Below are the code and all the weights of a small trained network. Each question names an input and a target symbol and asks about switching units off, where a switched-off unit gives its printed mean instead of its output.

import numpy as np


def w(rows, s, z=0):
    codes = np.array(rows[::2]) - 128.0
    scale = np.full(codes.shape[1], s)
    scale[-1] = z or s
    return codes * scale


def norm(h):
    return h / np.sqrt((h * h).mean(-1, keepdims=True) + 1e-5)


def f(y):
    return np.maximum(y, 0)


def softmax(a):
    e = np.exp(a - a.max(-1, keepdims=True))
    return e / e.sum(-1, keepdims=True)


def log_softmax(a):
    a = a - a.max(-1, keepdims=True)
    return a - np.log(np.exp(a).sum(-1, keepdims=True))


def net(x, mask):
    ids = ['δεζθλμπστφ'.index(c) for c in x.split()]
    T = len(ids)
    res = E[ids] + P[:T]
    r = norm(res)
    for j in range(2):
        rows = slice(3 * j, 3 * j + 3)
        q, k, v = (r @ M[0][rows].T for M in (Q, K, V))
        z = softmax(np.where(np.tri(T) > 0, q @ k.T / 3**0.5, -1e9)) @ v
        o = O[0][rows]
        res = res + np.where(mask[j], z, o[:, -1]) @ o[:, :-1]
    y = f(norm(res) @ A[0][:, :-1].T + A[0][:, -1])
    res = res + np.where(mask[2:26], y, B[0][:, -1]) @ B[0][:, :-1]
    return log_softmax(norm(res)[-1] @ U[:, :-1].T + U[:, -1])


Q, K, V, O, A, B = {}, {}, {}, {}, {}, {}
E = w([
[168,100,156,50,136],'δ',
[154,113,133,44,129],'ε',
[144,131,122,6,136],'ζ',
[176,124,100,33,118],'θ',
[138,116,157,29,134],'λ',
[188,63,168,211,93],'μ',
[59,157,161,60,131],'π',
[206,103,125,216,195],'σ',
[121,144,231,166,88],'τ',
[98,181,103,189,139],'φ',
],0.017)
P = w([
[225,185,114,62,2],'0',
[233,217,153,72,93],'1',
[175,143,112,80,33],'2',
[197,189,160,70,131],'3',
[140,122,109,91,58],'4',
[169,160,165,80,158],'5',
[109,104,113,104,81],'6',
[138,137,163,104,176],'7',
[78,84,115,122,107],'8',
[111,114,175,110,211],'9',
[36,46,116,137,141],'10',
[93,79,185,113,243],'11',
],0.012)
Q[0] = w([
[141,192,199,128,185],'h1',
[132,191,123,190,154],'h1',
[189,95,218,102,195],'h1',
[117,234,134,171,120],'h2',
[192,164,153,105,168],'h2',
[131,122,3,144,81],'h2',
],0.022)
K[0] = w([
[82,145,207,252,179],'h1',
[161,237,93,169,100],'h1',
[52,99,164,163,221],'h1',
[170,204,149,210,27],'h2',
[45,167,32,153,222],'h2',
[218,165,83,49,24],'h2',
],0.014)
V[0] = w([
[75,175,171,76,150],'h1',
[76,130,245,169,63],'h1',
[158,81,168,153,254],'h1',
[125,45,202,86,92],'h2',
[229,110,141,83,166],'h2',
[151,142,252,130,130],'h2',
],0.0098)
O[0] = w([
[88,174,117,83,98,206],'h1',
[134,134,250,126,57,129],'h1',
[191,146,119,99,130,95],'h1',
[77,82,123,154,125,223],'h2',
[125,73,131,110,137,254],'h2',
[125,103,149,163,153,226],'h2',
],0.015,0.0057)
A[0] = w([
[194,207,126,126,179,198],'n1',
[85,149,153,132,64,224],'n2',
[125,86,118,249,122,95],'n3',
[151,85,143,142,146,120],'n4',
[90,72,54,179,137,116],'n5',
[149,114,160,84,151,140],'n6',
[103,187,109,90,112,58],'n7',
[135,120,160,99,128,115],'n8',
[134,134,92,100,138,63],'n9',
[145,65,130,162,113,52],'n10',
[147,133,83,91,178,2],'n11',
[111,142,136,87,158,28],'n12',
[153,79,138,129,166,22],'n13',
[139,77,150,132,157,32],'n14',
[62,182,131,168,101,103],'n15',
[189,253,150,131,126,14],'n16',
[105,106,147,111,116,93],'n17',
[150,84,53,169,76,50],'n18',
[198,152,164,170,134,79],'n19',
[107,93,190,112,135,6],'n20',
[145,88,111,125,101,89],'n21',
[187,86,62,133,180,67],'n22',
[113,131,39,208,29,66],'n23',
[123,80,81,127,93,29],'n24',
],0.017,0.0063)
B[0] = w([
[139,119,225,103,113,206],'n1',
[98,148,141,169,201,255],'n2',
[43,149,122,71,120,181],'n3',
[161,141,131,124,139,182],'n4',
[129,198,160,135,136,224],'n5',
[123,129,111,173,150,233],'n6',
[150,142,118,172,141,168],'n7',
[115,135,108,151,128,194],'n8',
[151,125,122,123,155,145],'n9',
[205,150,120,118,121,167],'n10',
[110,114,94,120,136,155],'n11',
[122,138,92,102,159,158],'n12',
[168,135,98,120,90,165],'n13',
[155,116,99,133,128,167],'n14',
[179,134,76,115,174,171],'n15',
[115,176,87,5,62,182],'n16',
[143,151,133,138,126,204],'n17',
[111,171,173,46,123,157],'n18',
[53,153,75,106,172,165],'n19',
[165,160,90,138,84,196],'n20',
[132,80,127,137,118,166],'n21',
[23,149,166,129,118,187],'n22',
[44,47,100,217,70,151],'n23',
[180,99,131,161,159,173],'n24',
],0.015,0.0078)
U = w([
[97,83,160,137,57,177],'δ',
[102,55,138,178,158,125],'ε',
[103,145,76,156,76,189],'ζ',
[85,91,116,76,107,106],'θ',
[137,118,32,76,168,84],'λ',
[186,109,126,158,103,254],'μ',
[152,238,104,181,194,95],'π',
[139,87,227,83,210,43],'σ',
[154,143,247,183,119,136],'τ',
[142,197,159,60,86,164],'φ',
],0.013,0.0077)

Each question gives the input, a string of symbols that net reads in full, and the target symbol t.
The units are the heads (3 rows each of Q, K, V and O) and the neurons (one row each of A and B). Each row of codes is followed by its name. A weight is (code - 128) times the scale printed after its matrix; where a second scale follows, it is the last column's (O, A, B and U).
mask holds one flag per unit, heads first, then neurons. A switched-off unit (its flag False) gives its mean, the last column of its rows in O or B, instead of its output. The means were averaged over made-up inputs and are rounded, as every weight is.
A unit's drop is (log p(t) with every unit on - log p(t) with that unit switched off) / (log p(t) with every unit on - log p(t) with every unit switched off).
The circuit of an input: a set's keep is (log p(t) with only the set's units on - log p(t) with every unit switched off) / (log p(t) with every unit on - log p(t) with every unit switched off). Starting from the 12 units with the biggest drops (on a tie, the unit counted first), units are removed one at a time, each time the one whose removal leaves the highest keep (on an exact tie, the one counted first), for as long as the keep stays at least 0.8.
circuit, biggest first: the units of the circuit, biggest drop first
most important unit: the unit with the biggest drop
k most important neurons: the k neurons with the biggest drops, biggest first
heads that matter: for each layer, one digit per head in row order, 1 if its drop is at least 0.15 and else 0, layers parted by /
input ε φ λ σ φ λ λ λ λ φ ζ θ, target φ: circuit, biggest first => h2, n16
input φ λ ζ δ ε λ π δ, target π: heads that matter => 00
input δ σ τ π ζ τ μ ζ, target τ: circuit, biggest first => h1, n16
input φ λ μ σ μ λ, target σ: 2 most important neurons => n1, n22
input θ ζ λ θ, target λ: 2 most important neurons => n1, n2
input σ μ ε θ, target μ: heads that matter => 11
input φ λ π λ λ μ ε λ π ζ λ μ, target μ: heads that matter => 10
input λ λ ε ζ δ σ, target σ: circuit, biggest first => n1, n22, h1, h2
input θ π π λ π μ μ λ π φ λ τ, target φ: heads that matter => 01
input ε λ ζ, target λ: circuit, biggest first => h1, n24
input τ σ λ λ λ δ, target λ: heads that matter => 11
input θ λ σ π λ σ δ θ φ δ π ζ, target π: heads that matter => 11
input λ μ π σ λ σ τ π λ μ δ, target μ: heads that matter => 10
input δ λ λ λ φ λ π μ ζ λ, target μ: heads that matter => 10
input ε ε μ, target δ: heads that matter => 00
input μ π λ ε λ μ λ φ σ, target φ: heads that matter => 00
input λ σ λ π, target σ: circuit, biggest first => h1, n1, n5
input φ π φ π ζ λ λ μ φ λ φ μ, target φ: heads that matter => 01
input φ δ ε θ π λ μ μ ε θ, target μ: heads that matter => 10
input μ δ λ δ ε, target σ: 3 most important neurons => n5, n24, n16
input π φ λ λ π σ λ θ, target σ: 4 most important neurons => n1, n22, n16, n3
input τ ε π λ σ π τ φ θ φ ε π, target φ: heads that matter => 11
input θ δ ε φ τ τ, target φ: 2 most important neurons => n16, n19
input ε σ τ φ σ δ θ λ λ, target ε: circuit, biggest first => n16, h2
input λ μ δ π π ζ μ φ π λ, target φ: 2 most important neurons => n16, n1
input λ π θ μ π π λ δ, target π: heads that matter => 10
input μ σ μ ε λ λ ε λ θ μ, target μ: most important neuron => n10
input θ δ φ φ λ μ λ π π φ, target φ: most important unit => h2
